Here is a tiny trained network, its code and every weight. The questions are about switching its units off for an input and a class, where a switched-off unit gives its printed mean instead of its output.

import numpy as np


def w(rows, s, z=0):
    codes = np.array(rows[::2]) - 128.0
    scale = np.full(codes.shape[1], s)
    scale[-1] = z or s
    return codes * scale


def f(y):
    return np.maximum(y, 0)


def log_softmax(a):
    a = a - a.max(-1, keepdims=True)
    return a - np.log(np.exp(a).sum(-1, keepdims=True))


def net(x, mask):
    res = np.array(x, float).reshape(1, 6) / 4 @ E
    y = f(res @ A[0][:, :-1].T + A[0][:, -1])
    res = res + np.where(mask, y, B[0][:, -1]) @ B[0][:, :-1]
    return log_softmax(res[-1] @ U[:, :-1].T + U[:, -1])


A, B = {}, {}
E = w([
[31,212,77,30,58],'x0',
[126,130,122,130,139],'x1',
[130,128,131,128,125],'x2',
[124,12,88,29,161],'x3',
[126,129,125,128,134],'x4',
[73,164,254,72,240],'x5',
],0.0094)
A[0] = w([
[133,90,203,202,148,56],'n0',
[168,113,173,160,141,180],'n1',
[129,120,188,90,179,70],'n2',
[148,107,177,199,175,69],'n3',
[149,165,134,174,117,193],'n4',
[172,115,165,184,174,192],'n5',
[153,111,158,170,152,146],'n6',
[78,70,122,53,144,199],'n7',
[135,173,148,251,90,76],'n8',
[109,157,81,57,91,163],'n9',
[79,199,184,107,120,121],'n10',
[174,61,128,101,145,135],'n11',
[149,43,85,129,122,144],'n12',
[108,102,217,87,201,7],'n13',
[58,152,73,79,98,118],'n14',
[179,54,98,125,150,139],'n15',
[117,166,60,52,106,58],'n16',
[124,49,115,5,151,47],'n17',
[117,243,176,89,143,129],'n18',
[148,27,103,177,137,148],'n19',
[86,191,168,89,142,121],'n20',
[67,165,173,113,122,121],'n21',
[86,194,171,91,135,113],'n22',
[145,142,35,174,70,113],'n23',
[170,122,158,169,164,193],'n24',
[111,107,228,80,203,180],'n25',
[74,171,120,141,155,122],'n26',
],0.011)
B[0] = w([
[124,187,149,114,180,164],'n0',
[116,101,128,142,116,185],'n1',
[82,118,143,178,97,171],'n2',
[116,184,155,133,156,168],'n3',
[128,170,175,119,162,186],'n4',
[116,93,139,162,73,204],'n5',
[100,137,149,157,102,171],'n6',
[115,76,102,162,65,216],'n7',
[85,114,130,169,83,178],'n8',
[122,167,168,161,160,202],'n9',
[182,123,89,87,151,207],'n10',
[147,113,120,105,157,168],'n11',
[182,75,79,109,140,175],'n12',
[75,94,102,192,8,179],'n13',
[98,151,163,175,118,195],'n14',
[153,111,109,104,144,173],'n15',
[91,87,145,171,89,168],'n16',
[63,195,202,177,146,181],'n17',
[174,97,113,89,173,223],'n18',
[165,99,94,109,135,183],'n19',
[156,119,91,113,169,204],'n20',
[160,127,115,108,141,190],'n21',
[139,114,107,103,145,201],'n22',
[82,196,184,164,118,185],'n23',
[117,97,106,153,90,194],'n24',
[114,190,176,131,169,253],'n25',
[144,127,126,116,126,168],'n26',
],0.012,0.016)
U = w([
[95,114,150,172,10,29],'0',
[104,249,236,136,173,248],'1',
[212,106,35,27,152,114],'2',
],0.012,0.0011)

Each question gives the input, the list of numbers given to net, and the class t.
The units are the neurons (one row each of A and B). Each row of codes is followed by its name. A weight is (code - 128) times the scale printed after its matrix; where a second scale follows, it is the last column's (A, B and U).
mask holds one flag per neuron, in row order. A switched-off neuron (its flag False) gives its mean, the last column of its row in B, instead of its output. The means were averaged over made-up inputs and are rounded, as every weight is.
A unit's drop is (log p(t) with every unit on - log p(t) with that unit switched off) / (log p(t) with every unit on - log p(t) with every unit switched off).
The circuit of an input: a set's keep is (log p(t) with only the set's units on - log p(t) with every unit switched off) / (log p(t) with every unit on - log p(t) with every unit switched off). Starting from the 12 units with the biggest drops (on a tie, the unit counted first), units are removed one at a time, each time the one whose removal leaves the highest keep (on an exact tie, the one counted first), for as long as the keep stays at least 0.8.
units of the circuit, in order: the units of the circuit, biggest drop first
most important unit: the unit with the biggest drop
top k neurons: the k neurons with the biggest drops, biggest first
drop of u: that unit's drop, to one decimal
input [-7,-4,5,-6,-6,-1], class 0: most important unit	n5
input [3,-4,-6,0,-2,3], class 2: top 2 neurons	(n17 n23)
input [4,4,-2,-2,2,-7], class 1: top 2 neurons	(n23 n7)
input [1,6,-3,-1,-2,-4], class 1: top 3 neurons	(n7 n13 n5)
input [-4,5,7,-3,7,0], class 0: top 3 neurons	(n25 n5 n24)
input [-7,2,-6,-4,1,0], class 0: top 3 neurons	(n5 n24 n8)
input [-7,-6,-5,6,3,0], class 2: top 4 neurons	(n12 n19 n15 n11)
input [-3,7,-5,-7,-4,0], class 0: top 2 neurons	(n25 n8)
input [2,-2,-5,0,0,-7], class 1: top 2 neurons	(n23 n7)
input [-4,-8,-5,-2,-3,0], class 0: top 2 neurons	(n25 n5)
input [-3,0,3,-6,4,-2], class 0: top 2 neurons	(n25 n8)
input [8,-7,2,-1,-3,-8], class 1: top 2 neurons	(n23 n9)
input [-1,6,-6,8,0,3], class 0: top 2 neurons	(n7 n13)
input [4,3,8,-5,0,-7], class 1: units of the circuit, in order	(n23)
input [-8,7,4,2,-8,3], class 0: drop of n24	0.3
input [3,0,-1,-3,-8,2], class 2: drop of n17	0.1
input [0,6,-7,3,-3,7], class 0: drop of n13	1.1
